Below is a small trained network, with its code and all its weights. Each question gives an input and a class and asks what happens when units are switched off, that is, made to give their printed mean instead of their output.

import numpy as np


def w(rows, s, z=0):
    codes = np.array(rows[::2]) - 128.0
    scale = np.full(codes.shape[1], s)
    scale[-1] = z or s
    return codes * scale


def f(y):
    return y / 2 * (1 + np.tanh(0.7978845608 * (y + 0.044715 * y**3)))


def log_softmax(a):
    a = a - a.max(-1, keepdims=True)
    return a - np.log(np.exp(a).sum(-1, keepdims=True))


def net(x, mask):
    res = np.array(x, float).reshape(1, 4) / 4 @ E
    y = f(res @ A[0][:, :-1].T + A[0][:, -1])
    res = res + np.where(mask, y, B[0][:, -1]) @ B[0][:, :-1]
    return log_softmax(res[-1] @ U[:, :-1].T + U[:, -1])


A, B = {}, {}
E = w([
[219,160,159,92,194,153,149,236],'x0',
[78,103,10,32,152,218,69,50],'x1',
[51,12,200,54,188,100,171,145],'x2',
[59,169,170,143,73,198,212,116],'x3',
],0.011)
A[0] = w([
[116,154,88,63,120,240,120,90,114],'N1',
[184,164,129,98,88,32,163,205,191],'N2',
[80,163,91,176,73,62,120,35,64],'N3',
[49,191,142,173,88,169,215,125,161],'N4',
[152,217,130,188,79,168,124,113,97],'N5',
[111,88,77,171,136,2,36,125,145],'N6',
[153,128,141,218,116,118,184,136,57],'N7',
[106,79,230,100,119,44,176,156,148],'N8',
[53,15,189,119,82,53,118,32,155],'N9',
[163,123,84,244,90,167,82,107,2],'N10',
[178,175,154,76,207,185,107,178,118],'N11',
[194,151,131,124,184,176,176,152,95],'N12',
[32,186,155,153,88,176,157,137,59],'N13',
[156,161,118,198,202,76,53,124,162],'N14',
[138,172,156,218,97,70,182,139,81],'N15',
[231,240,69,164,71,87,112,77,80],'N16',
[146,148,142,182,90,58,171,128,76],'N17',
],0.009,0.0037)
B[0] = w([
[108,168,27,142,160,58,127,113,214],'N1',
[154,149,99,137,140,147,115,113,205],'N2',
[143,97,135,225,115,146,151,184,200],'N3',
[186,212,118,94,133,140,169,97,216],'N4',
[104,89,143,61,181,199,75,133,197],'N5',
[249,220,152,121,118,142,188,142,207],'N6',
[111,111,67,82,107,98,106,129,179],'N7',
[98,129,97,104,185,144,88,148,223],'N8',
[103,138,111,144,144,206,149,142,247],'N9',
[76,95,160,102,159,132,153,195,180],'N10',
[131,172,124,198,96,173,174,149,190],'N11',
[116,107,145,190,88,164,131,169,170],'N12',
[204,174,158,80,89,155,221,109,189],'N13',
[158,132,138,76,162,128,146,103,191],'N14',
[104,161,78,141,143,89,92,146,212],'N15',
[86,102,145,108,170,181,136,127,233],'N16',
[98,135,54,153,123,84,108,113,187],'N17',
],0.011,0.014)
U = w([
[94,159,40,126,141,66,115,98,100],'0',
[65,104,172,66,182,162,148,131,112],'1',
[117,149,153,253,65,165,170,162,101],'2',
[190,180,156,69,106,109,185,94,139],'3',
[113,165,155,142,140,138,111,63,255],'4',
[93,59,170,135,66,78,107,104,72],'5',
[80,119,178,134,51,49,124,119,72],'6',
[94,95,160,142,55,121,67,93,73],'7',
],0.015,0.0095)

Each question gives the input, the list of numbers given to net, and the class t.
The units are the neurons (one row each of A and B). Each row of codes is followed by its name. A weight is (code - 128) times the scale printed after its matrix; where a second scale follows, it is the last column's (A, B and U).
mask holds one flag per neuron, in row order. A switched-off neuron (its flag False) gives its mean, the last column of its row in B, instead of its output. The means were averaged over made-up inputs and are rounded, as every weight is.
A unit's drop is (log p(t) with every unit on - log p(t) with that unit switched off) / (log p(t) with every unit on - log p(t) with every unit switched off).
The circuit of an input: a set's keep is (log p(t) with only the set's units on - log p(t) with every unit switched off) / (log p(t) with every unit on - log p(t) with every unit switched off). Starting from the 12 units with the biggest drops (on a tie, the unit counted first), units are removed one at a time, each time the one whose removal leaves the highest keep (on an exact tie, the one counted first), for as long as the keep stays at least 0.8.
circuit, biggest first: the units of the circuit, biggest drop first
k most important neurons: the k neurons with the biggest drops, biggest first
drop of u: that unit's drop, to one decimal
input [6,4,1,6], class 2: circuit, biggest first	N11
input [2,-4,-1,4], class 0: circuit, biggest first	N15; N7
input [6,5,-4,0], class 2: 2 most important neurons	N11; N12
input [-6,-3,2,7], class 3: 3 most important neurons	N4; N13; N11
input [-6,-6,0,1], class 0: 3 most important neurons	N15; N17; N7
input [-8,-8,4,-2], class 0: 4 most important neurons	N8; N17; N15; N7
input [-5,6,-8,-2], class 1: circuit, biggest first	N16; N10
input [6,-3,-7,8], class 3: 3 most important neurons	N4; N13; N8
input [-6,0,-5,8], class 3: 3 most important neurons	N4; N13; N5
input [7,0,-8,0], class 1: 2 most important neurons	N5; N16
input [2,5,-7,-8], class 3: 4 most important neurons	N6; N8; N9; N14
input [7,-2,4,5], class 2: 2 most important neurons	N11; N12
input [-7,5,-6,-3], class 2: 2 most important neurons	N3; N6
input [-5,3,-7,5], class 1: circuit, biggest first	N5
input [2,6,6,-5], class 0: 2 most important neurons	N16; N5
input [6,-6,-1,-2], class 0: drop of N3	0.3
input [6,-8,-8,-3], class 0: drop of N17	0.9
input [1,-4,2,-8], class 3: drop of N6	0.5
